Facts:
kopli:
basker kopli rudres kopli lubi kopli tuklor kopli rutol kopli romo kopli skabrum kopli klugrum kopli tadus
brestel kopli putran kopli brustin
bunepim kopli grorir kopli breli kopli nugor kopli gagrus kopli sofliskos kopli benak kopli sudral kopli bridru kopli drusis
dalal kopli kezadum kopli tepes kopli stutrel
dravimas kopli flozestek kopli skuplem kopli dririgrak kopli sido
dregrul kopli sebrem kopli nikle kopli defum
dridran kopli nasos kopli vubri kopli madrer kopli gigrem kopli nuzizun kopli plogre
dugrak kopli gatrek kopli grunim kopli vizur kopli besal kopli dudon kopli liflu kopli sitral
fepi kopli plubu kopli plopim kopli sebedel kopli bitren kopli moklin kopli fomak kopli beplidru
flilo kopli rozadran kopli skoskevuk kopli bripom kopli stotruda kopli drenan kopli vuski kopli kole kopli plavan kopli rivar kopli fufebo
flokim kopli kloza kopli plistis kopli vegabo
floklam kopli zilol kopli skuflovik kopli gogri
grokol kopli mogrok kopli leklus kopli skada kopli pliske kopli plurur
klober kopli klodal kopli plinuge
ludul kopli plufel kopli ploklus kopli dogren kopli gikan kopli buser kopli sugak kopli zastal kopli refil kopli druklen
mutrim kopli stibrel kopli pleskedu kopli trostugran kopli kasol kopli stetilan kopli brodrus kopli melim kopli puskil kopli diplak kopli kladuple
muve kopli grustes kopli kladi kopli detru
pagurum kopli nuzak kopli flopoplo kopli tedam kopli tradru kopli ramilus kopli posen
piraflum kopli siste kopli kadil kopli fozir kopli tinum kopli zotedral kopli mibu kopli plafifol kopli skebreben
plodrutrir kopli resteker kopli flostir kopli banavek
regagom kopli skunoklum kopli trikler kopli zuvuk kopli flutrom
riskom kopli kidro
rutris kopli sisel kopli lalak kopli kanoske
skovador kopli klavan kopli trero
skudrik kopli drasko kopli bopel kopli trosom kopli luzun kopli gaber
skuzitin kopli truzi kopli dridren kopli breda kopli trames kopli ferabir kopli trirogu kopli podros kopli zozil kopli damu
soratar kopli votrelel kopli lapul kopli stepin kopli nudok kopli skadrer kopli fleke
soskufim kopli bibas kopli tratra kopli skural
stobral kopli ratek kopli grabru kopli klopla kopli nidrom kopli toka kopli skadin kopli roplirer kopli sule kopli dripe kopli drunefom
stodral kopli guflo kopli triruk kopli flepur kopli nanugru kopli vupuse kopli letrim kopli tridrir
tove kopli togol
trenes kopli kibragik kopli fegrudrem kopli fliklam kopli gribok
vesu kopli drobetrim kopli baskim kopli vidren
votar kopli flostok kopli gaskor kopli kozos kopli tuplel kopli gasteke
{banavek besal brestel detru dravimas dripe druklen drunefom drusis dugrak fegrudrem flilo floklam flopoplo flostok flune fozir gaber gagrus gaskor gigrem gikan gogri grorir grunim kibragik kladuple klober klodal letrim ludul mogrok mutrim muve nidrom piraflum plavan plinuge ploklus plubu plufel posen putran ratek refil rivar romo roplirer rozadran sebedel sido sitral skada skoskevuk skunoklum skural soskufim stetilan sugak tepes tinum togrur tove tradru tridrir trikler trirogu trosom tuplel vizur vubri vuski zastal zozil zuvuk} deskem a
{basker beplidru brodrus drobetrim ferabir fliklam flozestek fomak fufebo gatrek grokol klugrum melim nanugru nudok nuzizun pagurum plurur regagom rudres sebrem skadin skuplem sofliskos stepin stibrel stobral stutrel toka vidren votrelel} deskem c
{baskim benak bibas buser dridren dririgrak gasteke kasol kladi klavan kozos leklus liflu luzun madrer pleskedu plogre riskom stodral sule tadus trero trostugran} deskem d
{bopel breli brustin damu diplak dogren drasko dregrul dridran dudon fleke flokim flostir flutrom grabru gribok grustes kanoske kezadum kidro klopla lalak lapul lubi nasos nuzak pliske plistis plodrutrir plopim puskil ramilus resteker rutol rutris sisel siste skabrum skadrer skovador skudrik skuflovik soratar tedam togol tratra trenes truzi tuklor vebur vegabo vesu votar zilol} deskem b
{banavek flostir plodrutrir resteker} kleklis kole
{basker klugrum lubi romo rudres rutol skabrum tadus tuklor} kleklis nikle
{baskim drobetrim vesu vidren} kleklis defum
{benak breli bridru bunepim drusis gagrus grorir nugor sofliskos sudral} kleklis brade
{beplidru bitren fepi fomak moklin plopim plubu sebedel} kleklis flepe
{besal dudon dugrak gatrek grunim liflu sitral vizur} kleklis kadil
{bibas skural soskufim tratra} kleklis podros
{bopel drasko gaber luzun skudrik trosom} kleklis bripom
{breda damu dridren ferabir podros skuzitin trames trirogu truzi zozil} kleklis skerom
{brestel brustin putran} kleklis guflo
{bripom drenan flilo fufebo kole plavan rivar rozadran skoskevuk stotruda vuski} kleklis segren
{brodrus diplak kasol kladuple melim mutrim pleskedu puskil stetilan stibrel trostugran} kleklis breda
{buser dogren druklen gikan ludul ploklus plufel refil sugak zastal} kleklis nugor
{dalal kezadum stutrel tepes} kleklis tofil
{defum dregrul nikle sebrem} kleklis butruk
{detru grustes kladi muve} kleklis bunepim
{dravimas dririgrak flozestek sido skuplem} kleklis fepi
{dridran gigrem madrer nasos nuzizun plogre vubri} kleklis stotruda
{dripe drunefom grabru klopla nidrom ratek roplirer skadin stobral sule toka} kleklis vupuse
{fegrudrem fliklam gribok kibragik trenes} kleklis triruk
{fleke lapul nudok skadrer soratar stepin votrelel} kleklis zotedral
{flepur guflo letrim nanugru stodral tridrir triruk vupuse} kleklis brenen
{flokim kloza plistis vegabo} kleklis vukonol
{floklam gogri skuflovik zilol} kleklis flepur
{flopoplo nuzak pagurum posen ramilus tedam tradru} kleklis bridru
{flostok gaskor gasteke kozos tuplel votar} kleklis skebreben
{flune} kleklis skuzitin
{flutrom regagom skunoklum trikler zuvuk} kleklis bitren
{fozir kadil mibu piraflum plafifol siste skebreben tinum zotedral} kleklis voflal
{grokol leklus mogrok pliske plurur skada} kleklis sudral
{kanoske lalak rutris sisel} kleklis trames
{kidro riskom} kleklis kloza
{klavan skovador trero} kleklis moklin
{klober klodal plinuge} kleklis mibu
{togol tove} kleklis drenan
{togrur} kleklis dalal
{vebur} kleklis plafifol

Known rows:
dravimas: [  8  -4 -22  -4  16 -28  14   7  -4 -20  -6 -44  -2  -6   3  -5   7 -14
  23  23  -5  12 -16 -26  -9  -4 -13  -7   4  16  14   8  -8  18  -5 -25
 -19   2]
kozos: [  0 -47  11  21  -4  -8   7  13  23  -1 -13   3  15  -9  12   9  -3   7
 -52  -1  -3  -1  26  -7 -13  -8  -7 -13  -2 -13   1  -2 -20 -13 -24   8
   0  15]
breda: [-15  20  28  20   7 -12 -11 -13  14  -7   9 -19  -3 -23   5   3 -24   3
  15   8  -3 -16  24   9  24   7  19   3  -4 -25   3  -2  19 -13   4  16
   3  -4]
zastal: [ 20  -8  -2 -30   9  39 -30 -20   6  26 -30  23 -19  11  -8  16  -4   6
  20   6 -17  24 -21   8 -15  -8 -17  39 -15  -9   1  44  -8 -13   6 -13
   6  -6]
nanugru: [ 11   9   9  12 -24  11   7 -22   9   3  22  17  -8  22  16  13  26  20
  10 -11   8   3 -16  14   5  -4  20 -20  14   8 -27  -7  24  -2 -27  11
  -2   5]
roplirer: [ 20  -8   0 -13  -1  47 -27 -29 -25  17 -17   0 -15   7  19  41 -10  -3
  10 -10 -10  29 -24  10  -9 -15  -7  34  -1   0  19  14   6  -4  -1 -14
  16 -18]
pliske: [-14  13 -10 -23 -15  13  -6  19  -9  11   2  38  14  10 -20 -33   3 -13
 -12 -17   6 -15   2   8  -7  27  -9   7  -4  -4  -6  -8  -6  -5  30   8
  13  -2]
drenan: [-11  18  33  17  10   7 -19 -19   7  11   2  -2  -8 -23   2   9 -26  13
   9  -3  -4  -6  28  24  23  -2  19  16  -6 -24   2   2  24 -14   5  19
   4 -11]
rutris: [-25  13 -12  -1   5 -27  15  36 -19 -16  23   0  17   1 -18 -22   8 -18
 -12 -15  26 -29   1 -15   0  10 -12 -15  10  23  -3 -26  -4  26  21   7
 -11   7]
flune: [ 23 -10 -13  -3  14  11   0  -6 -10 -11 -14 -21  -8  11  -1  12   3  -5
  17   4  -7  21  -9  -2  -8 -17   1  11  -5  12  23  13  -1  14   4 -22
 -15  -5]
vukonol: [ -4  14  27  23  17  -8  -8 -10  13 -11   0 -15  -1 -11  -8  -7 -17  10
  13   2  -4 -14  33  19  25  -3  23   6  -6 -20  15   1  20 -12  12  17
  -6  -1]
soratar: [ -5   9 -14   0   9 -38  23  39 -12 -15  17   6  25 -11 -22 -29   2  -7
 -35  14  26 -30  -4 -11  11  10  -7 -16   5  14  -3 -28 -29  20  16   2
   6   9]
liflu: [-11 -54  15  12  -9  24  -3  -3  19  25 -24  25  -4   4   9  27 -12  14
 -49 -18 -18   7  34  -3 -13 -17   0 -12 -14 -13  -1  -1 -20 -30 -19  15
  15  -1]
lapul: [  0   8  -9  -4   5 -17  14  31 -16  -3  11  22  20  -7 -20 -20  -2  -2
 -39   8  22 -24  -4   0  12   7  -2  -5   0   8  -3 -25 -28  15  17   5
  15   4]
damu: [ -5   5   5 -19 -18  67 -28  -4 -29  39   2  70  -5  13  -9  23 -17   5
 -31 -36  13  -6   0  29   4  -2   7  33 -14  -6  -9 -11  -2   1  27  16
  31 -18]
basker: [  8  11   1  16 -10 -37  28  -4  15 -19  23 -10   4  17   6 -18  39  16
  11   6   7  -7 -16  -5   5   2   7 -44  25  18 -22 -12  12  -2 -30   7
 -11  18]
diplak: [ -3   7   6 -20 -30  69 -29  -6 -22  31   6  68  -4  15  -1  27 -24  -4
 -28 -22   9 -12  -9  23   8   6  14  29 -19 -18  -9 -14  -9  -9  27  12
  45 -18]
leklus: [-13 -39   4   9 -18 -11   4  15  34  -8 -14  -2  21   1  12 -22   9 -10
 -21 -13 -12   1  29  -8 -33  18 -19 -12   3 -20  -2  13   2 -21 -13   8
 -16  24]

Rows:
No name comes twice in this set of rows, the named rows included.
[  4   3  -5  -2   5   3  10  26 -14  -4   5  29  11  11 -29 -12  -3  -1
 -36  -3  16 -23   6   3  15  -1   9  -9  -9   9   9 -27 -29   2  27   4
  16  -4] => vebur
[ 24 -12 -15  -6  10  10   1  -5  -7 -11 -17 -19  -7  11  -1   7   1  -5
  17  12 -11  20 -10  -5  -6 -14   2  10  -8   8  24  13  -8   7   6 -22
  -9  -4] => togrur
[-22  25  19  14  17 -47   2   4  27 -17   2 -33   9 -27 -12 -44  -4  -1
  28  11  -7 -14  32   3  13  23  -1  -8   4 -19   3   7  23 -16   8  14
 -18   9] => bunepim
[ -2 -45  28  14 -26  54 -31 -17   3  20 -13  27   5  10  34  47 -13   1
 -42 -41  -6   7  17  16 -24  -9  -7  22   0 -24   5   6  13 -25 -15  16
  15   4] => sule
[ -7  18  27  13  15  -9 -11  -8  24  -7  -8  -8   3  -8 -17 -31 -10   7
  23   0 -10  -9  37  24  16  13  15   8  -7 -27  12  14  24 -25  19  17
  -9   2] => brade
[ -6  16  31  -2  -4  36 -32 -31  13  37 -17  28  -7 -17  -2  -9 -25  22
  11 -12 -22  13  36  46  16  11  17  36 -14 -40   0  16  28 -34  14  24
  18 -16] => bridru
[  5  12  32  19  20  -5 -10 -14   9  16  -7   4  -1 -34  -5   1 -28  29
 -15  15  -3  -3  30  31  33  -8  19  18  -8 -26   4  -1   4 -14   0  19
  16  -8] => zotedral
[ -1 -49  19   8 -26  51 -22 -12  15  26 -18  40   3   7  25  35 -14   9
 -42 -29 -11  10  25  17 -22 -10  -1  19 -11 -27  -4  12   2 -21 -16  16
  12   5] => tadus
[ -7 -42  19   4 -11  16 -20   4  39   9 -19  28   7  11   5   8   0   1
 -24 -18  -8  -7  18  -2 -31   2 -22  10  -5 -26 -11  32  -2 -28 -12  15
  -6  24] => buser
[ 25 -11   6 -18  -8  78 -41 -42 -30  37 -24  23 -22  10  21  54 -18   5
   2 -19 -15  38 -23  27  -9 -20  -2  51  -9  -8  16  19   7 -12   2 -11
  29 -26] => drunefom
[-11   8 -10  -3   8 -26  20  34 -14  -7  11  12  14  -5 -25 -20  -1  -7
 -33   5  18 -27   1 -12  11   7  -4 -19   0  15  -3 -30 -30   9  18   3
  11   1] => siste

The same objects again, as new rows of numbers:
Known rows:
tratra: [-15  -1 -10 -41  -1 -30  -3  -2 -25  53  10  62 -31  42 -65 -24  26   7
 -14 -22  -5   9  11  14 -42  37  15  22  43]
fufebo: [-31 -29   0  11 -12  83   5  40  61 -56   8 -22  17 -48  43 -12 -20  22
  20  43  -3 -19  34 -25  20 -58 -63  -5   3]
kladuple: [-47 -39 -32   6  -5  29 -40 -11  41 -22  11  16  33  29  -2 -21  10  26
  19  16  60  35 -48 -36   7 -50 -96  22  22]
tofil: [  1 -17   4 -11  12  16   9   3  16  10  22  -1 -31 -33  -7  -9   1  14
 -14   1 -51 -24  51  11  20  -7 -10 -11   1]
kadil: [ 13  -8 -10 -32  22   5  19   1   4  21  -2   9 -38 -51 -17  13  -1  12
  -2  14 -71 -14  60  11  25  -6   2  -3  11]
sitral: [-16 -19 -17   1  -3  33 -58 -25  -1  -8 -12  10  10   3  -1  12  27  55
  21  11  48  28 -45 -23  13 -38 -62   8  -4]
siste: [-21  -7 -18 -49 -14 -32 -19 -16 -47  45  22  54 -32  37 -89  -8   2  -8
 -11  -5 -34  -9  12  27 -55  29   6   2  26]
bunepim: [  6  -3  16 -33  10   0  21 -25  -1   1  57 -13 -54 -13 -23   5 -19 -24
   1   0 -65 -46  52  21  32  17 -22  -7 -17]
beplidru: [ 10 -20  16  16   2  75   3  19  29 -40 -13 -28   1 -45  58  -4  -9  62
  17  22  -3 -24  36 -12  35 -39 -43  -8  -5]
trosom: [-10 -28  -4 -10  20  15 -39 -34   0  38  -1  29   2 -21   1  18  26 -44
  22   3  50  27 -15 -20  34   6 -11  21  14]
fleke: [-28   0  -4  -9 -27   0 -44  18 -35  30  11  41 -19  32 -54 -27  56  84
 -14 -24   4  12 -16   8 -72   2  -5  -5   1]
plodrutrir: [-39   8   1 -47 -18 -20 -19 -26 -36  32  71  43 -48  57 -83  -3  17 -29
  -1 -15  -4 -21  18  19 -41  49  22   6  17]
triruk: [  8 -11  10 -26  25  10  16  -3  20  13  -6   9 -37 -46 -27  -4   1   5
 -15   4 -51 -22  60  26  38   7   7   3  28]
fegrudrem: [  6 -21  -2 -31  27   5 -32 -55  -6  21 -27  28  -5 -11 -28  18   7 -28
  19   9  37  17 -14   5  52  12 -22  30  38]
vuski: [ -7 -19  -5  11   2  40 -65 -31  -2   8 -13  11   7   7  17   9  30  31
   4  -4  70  13 -34 -24  19 -13 -31   3  -6]
roplirer: [-22 -23   2   5   1  38 -62 -30  13 -17 -18   8  14   8 -12  -6  31  49
  11   4  65  20 -45  -6  26 -24 -58  15  15]
votrelel: [ 36 -29   0 -24  18  36  23 -26 -13  -9  -6 -15 -15 -57  23  29 -58 -22
  32  45 -65 -43  71  14  50 -11 -17 -10  11]
flokim: [-32   4   4 -47 -16 -29 -14 -30 -41  31  68  42 -48  55 -88  -9  15 -17
   3 -18 -15 -18  13  28 -39  46   8   9  18]

Rows:
No name comes twice in this set of rows, the named rows included.
[-54 -32 -10   1 -11  40 -55 -13  38 -34  -2  12  26   5 -29 -15  21  25
  16  20  60  28 -49 -13  16 -43 -86  20  24] => dripe
[  6 -41   5  15  16  14   9  10  14  34  29   3 -15 -40  18 -31  17  22
 -10 -13 -45  -7  52   6  11 -13  -4 -16   0] => trames
[  7 -30   0  -2  28   6  27   8  22  35  23  11 -23 -37  12 -23  14  10
  -3  -9 -46  -1  57   2  23  -4   0   1  16] => breda
[  4 -37   1  14   9  25 -58 -39 -16  23  -8  13  10  -5  12   0  28  16
  11  -8  51  20 -32 -11  20 -10 -33   2  -4] => romo
[-13   8   4 -48  -6 -30  -8   6 -28  50   0  60 -35  26 -69 -17  28  -8
 -20 -24 -12   7  -5  17 -44  43   3  21  20] => breli
[  5 -23   4 -27  15   9  10 -21   7   6  11   0 -35 -29 -38  -4 -27 -13
 -17  13 -65 -43  67  36  31   7  -3 -11  21] => guflo
[ 38 -19  14 -19  29  42  30  -7  11  -3 -24  -8 -16 -65  39  19 -31 -14
  25  28 -33 -30  65   3  61  -1  -6   6  20] => skuplem
[-21 -22  -1   6   0  37 -60 -29  12 -17 -17   9  13  10  -8  -4  29  49
  10   3  65  20 -44 -11  24 -25 -60  13  11] => tridrir
[ -9 -39  -2  10  11  24 -55 -34  -8  38   5  23  12 -20  11   6  27 -31
  14  -2  51  24 -21 -17  20  -1 -14   6   1] => gigrem
[-35 -12  17 -25  -6 -20 -22   7 -19  49  17  59 -23   5 -81 -36  57   4
  -6 -27   0  21   2  33 -43  34  17  18  39] => klopla
[-27 -15  -1 -20  -2 -27  -8   8 -21  61  28  63 -21  24 -54 -36  48   5
  -6 -30   0  25   3  10 -49  29  13  18  32] => kanoske
[ 23 -28  34  21   7  75  -4   3  16 -33 -22 -30   1 -56  49  -9  -2  64
  16  15  -3 -30  40  13  46 -26 -22 -12   3] => skadin
[ -4 -32  -2  15   6  33 -64 -35 -11  25  -4  15  10  -6  18   7  29   2
   5  -5  62  15 -26 -18  18  -6 -19  -1  -6] => gaber
[ 35 -33  15  26  12  66  11   3  15 -20  -9 -25   4 -35  77 -12 -13  71
  18   9  -3 -26  43 -10  38 -30 -25 -11  -1] => brodrus
[ -4 -21  13 -11  12  20   4  -2  18   3  15  -2 -30 -38 -22 -14   5  18
 -12   3 -48 -25  53  24  25  -5  -7  -8  12] => brenen

Now the same objects, written a new way:
Known rows:
soskufim: [ -8 -10   6  15  -6  54   0   5   4  -5  20 -12   3   4 -22  -7 -28   7
 -12  -9  19 -11  17  15  -3  -3   6 -13  20  20  22   6  18  13  12  39
 -16  -5   9 -11 -14   6]
flutrom: [ -5 -17   4 -14 -11 -35  -4  10  23  13 -22   6   7 -20  -4 -14   9  -7
 -20  25  -9 -27 -23  -3  -9 -15  11  -9 -40  -5 -18 -10   3   4 -11  -8
  10   2  -3  26  19  15]
sido: [  8  -3   1 -12  26  16  -9  -6   7  -5  11   6   0  12 -26   2  -1  10
 -10   6   6 -40   7   6  18   4   0  -9   9   5  26   8 -17  11  23  16
 -11   2  17   7  22  14]
damu: [ 13   7 -21 -35   4 -68   6  -2   2  35 -26   2   9   0  19  -3  31  13
 -28  40 -10  -3 -26   6 -40  -2  13  -9 -43   0 -36 -25 -34   1  33 -18
   3 -17  -4  28  -7   2]
sule: [ -1  63 -23 -19  44 -63  28  -9 -15 -11  -3   5  -3  13   4  36  44  17
   1  17 -37  35  12   3   6   4  -2  12  -3  13 -32  -6  -7   1  28 -15
  -6  12  -1  21  34  -2]
siste: [ -5 -20   0  13 -37 -13   1  17  14  19 -14  17   6 -30  10 -18 -16 -11
 -19   9   3   6 -18  -6  -2 -10  17  -8 -33  10 -10 -10  30  -6 -38   6
   8   8   1   6  -2   2]
toka: [ -1  10   8   0  -1 -21  -5 -21 -29 -18 -31  11   5   5   7  39  24   6
  44  30  -9   9   2  -1 -25  -2   0   0  37 -21  -6   0  12 -22  16 -40
 -17   9   0  14 -19  11]
klopla: [ -9 -13  -7   5 -26 -46  10   5   7  15 -30   0   9  -4   7   8   5 -13
 -12  13 -18  -4 -12 -19 -22 -14  17  -8 -29   6 -10  -6  45   4 -14  -3
  -6   4   4  24   1  -4]
rivar: [ 32  21 -16 -37  50 -25   3 -26  -9  21  -4   6  18  27   4   8  25  15
 -24   4   6 -21   8   4  18  22   2  -2   9   3  13  -1 -54   1  60   0
 -12 -12  30  13  -2 -10]
flostir: [ -7 -17  14  -2 -22 -23  10   5  22  18 -21  -3  34 -23  15 -23  -4 -25
 -25  -6   2  -1 -11 -10   3 -10  13  -5 -29  -2 -21 -11  23  -2 -17   2
  13  -1   5  17 -14  -8]
gaber: [ 16   8   0 -17  32   7   5 -17   1   9   0  -2  24  15  -1   0   4   2
 -21 -14  14 -19  15   1  24  15   2  -4  14   6  19   4 -22   2  34  13
 -10  -5  29   5 -10 -10]
votrelel: [ -1  -7  18  21 -26  25 -14  -4 -18 -18  -9  30   1 -27   6   9  -8   3
  38  22  16  22  -2   9   0   1  -2   0  34 -14   0  -3  12 -32 -26 -25
  -5  17  -2  -8 -24  18]
buser: [-18  48 -14   3  35 -26   6  -6 -12  -9  17  -5 -17  -4  -5 -10  22  -2
 -12   1 -17  36  20  20  20  -4  -2  20 -12   2 -30 -24 -13  -3  12 -10
  13  10 -14   0  40  -3]
brenen: [  7  -5 -10   0   1 -11   7  21   8  -9  -7 -17 -22  24  27  22   0  -1
  39 -39 -20  10 -12 -24 -26  -1 -30  17  15 -17   8  36   2   8 -22  -8
  12 -10 -18 -11   3   0]
stodral: [-31  33   6  21   5   5  26  10   1 -31  16  -4   1 -14 -14  11  -2  -5
   8 -10 -19  41  23   1  20 -11  -2   9   6  22 -21   4  50   5 -22  14
   0  21  -8   2  29   4]
dregrul: [-20 -27  14   7 -45  10   6  10  14  11  -1   3   7 -20  -5 -27  -7 -22
 -15   4  -5   3 -16 -13  -8 -22  17 -16 -39  15  -9  -9  37  -2 -32   0
  15   2  -3  11  -4 -11]
tadus: [ -2  56 -12 -38  34 -20  26 -13 -18 -10  22  15 -10  12  -7   6  55  15
  -4  20 -29  44   2   0  16   3  -2   1 -22  24 -33 -11 -38  -4  27 -28
  20   3  -6  15  35 -15]
plafifol: [ 35  12 -22 -18  12 -40   3  10  -2   3   1   2 -23  13  25  26   5  23
  26  -6  -9   9 -26 -19  -2  30 -28  19  -6 -21  -8  17 -51   8 -14 -18
   7 -11 -24 -21  -1 -10]

Rows:
No name comes twice in this set of rows, the named rows included.
[ 28  12  -5 -30  25 -40  11   0   8  -3  -7 -21   5  17  29  17  13   6
  19 -28  -7   5 -16 -20   2  29 -32  22  -1 -32 -17  20 -49  10   3 -20
  14 -17 -20 -12 -12 -20] => kole
[  0  -9   7  -1  16  32 -11  -2  10  -9  13   2  -2   7 -32  -3 -10   6
 -11  -2  10 -39  10   6  22   1   0 -10  14   7  27  11  -1  12  10  23
 -12   4  16   5  19  16] => trikler
[ 17  -4 -14  -1  -2   1   2  27  10  -1   2   2 -24  10  34   8  -9   7
  32 -35  -8  20 -17 -16  -9   6 -32  19   8 -13   8  29 -23   1 -35  -6
  17  -8 -15 -25   2   7] => voflal
[  2  -2  -9  -4  16  40   0   7   3  10   7  -2  -2  22   1  -8  -3  12
 -11 -13   9  -6  14  17 -19 -10   0 -10  21  19  25  10 -10   3  32  28
  -7 -12  20   2  -4  17] => flune
[-20 -18  39  12 -15  34 -19  -2  -1 -36  -7  12   4 -23 -16   3  -1  -7
  43  17   7  -8  -2  12  -4 -13  -7  -3  32 -26  -2   4  21 -16 -20 -25
  -1  17 -13   4  -7  32] => regagom
[-15  -5  27  13 -24  37  -9   1 -12 -26  -6   1   7 -19  -2   7   0   5
  37  24  15  21   4  24 -36 -11  -2  -7  35 -16 -17  -8  14 -18   4 -17
 -10   0 -18  -4 -41  21] => stibrel
[  7  14   7 -20   8 -10  -8 -14 -23 -10 -19   8   6  -3  10  20  32  22
  30  46   6  17  -5  26 -45   2  -3  -4  26 -22 -26 -15 -32 -20  42 -38
 -13  -9 -13   9 -34  19] => melim
[  6  11  11 -29   0   6  -5 -29 -32 -12  -5  24  -4  10   1  12  46   8
  36  40  -7  15 -11   0 -17   0   0 -10  14 -12 -10  -9 -35 -29  25 -60
   8  -1  -5  15 -18  -6] => klugrum
[-13 -24   8  -2 -23 -20  -3  13  24  10 -15   4   8 -23  -5 -17   0 -11
 -21  14  -7 -19 -19  -5  -6 -18  11  -9 -36  -2 -15  -9  21   5 -21  -1
  12   3  -2  20  12  11] => plopim
[-15 -20   3  13 -33 -25   9  10  12  10 -23  -4   9 -14   4  -1  -7 -16
 -12   4 -11  -4 -11 -16 -18 -18  17  -8 -29   8 -11  -4  55   3 -25   5
   0   6   0  19   0  -3] => zilol
[ 32   9 -19 -13   7 -31   1  13  -1   1   3   2 -22  11  24  20  -4  21
  24  -7  -7  10 -23 -18   0  28 -29  20  -5 -20  -4  17 -45   9 -22 -15
   8  -9 -23 -24   0 -10] => mibu
[-11 -18   3 -14 -36  -3   8   1   7  17  -2   9   3  -7  -1 -22  14 -14
 -17  16 -10   2 -23 -18 -10 -17  18 -20 -49  16 -13 -12  11  -4 -14 -15
  21  -5  -2  20  -1 -19] => tuklor
[-19  -8  25  27 -24  17  -4  -9 -19 -30 -20   6   6  -9  -3  28  -1  -9
  50  12  -1  13   8  -2 -19 -13   1  -2  43 -16   4   7  52 -20 -17 -23
 -16  17  -3   5 -24  13] => stobral
[  7   6 -12   3  18  -2   6 -13 -11   2  -3  -3  -1  29 -14  27  -1   8
  -5   0  -3 -21  17  -8   2   6   7  -8  20  15  30  12  14   9  26  16
 -28   1  24   6   6  -5] => nidrom
[ 27  18 -12 -31  44 -16   2 -23  -8  18  -3   3  19  25   1   5  20  12
 -22  -1   8 -23   9   5  18  21   2  -3  11   7  14   0 -46   0  51   4
 -12  -9  29  11  -4  -9] => plavan

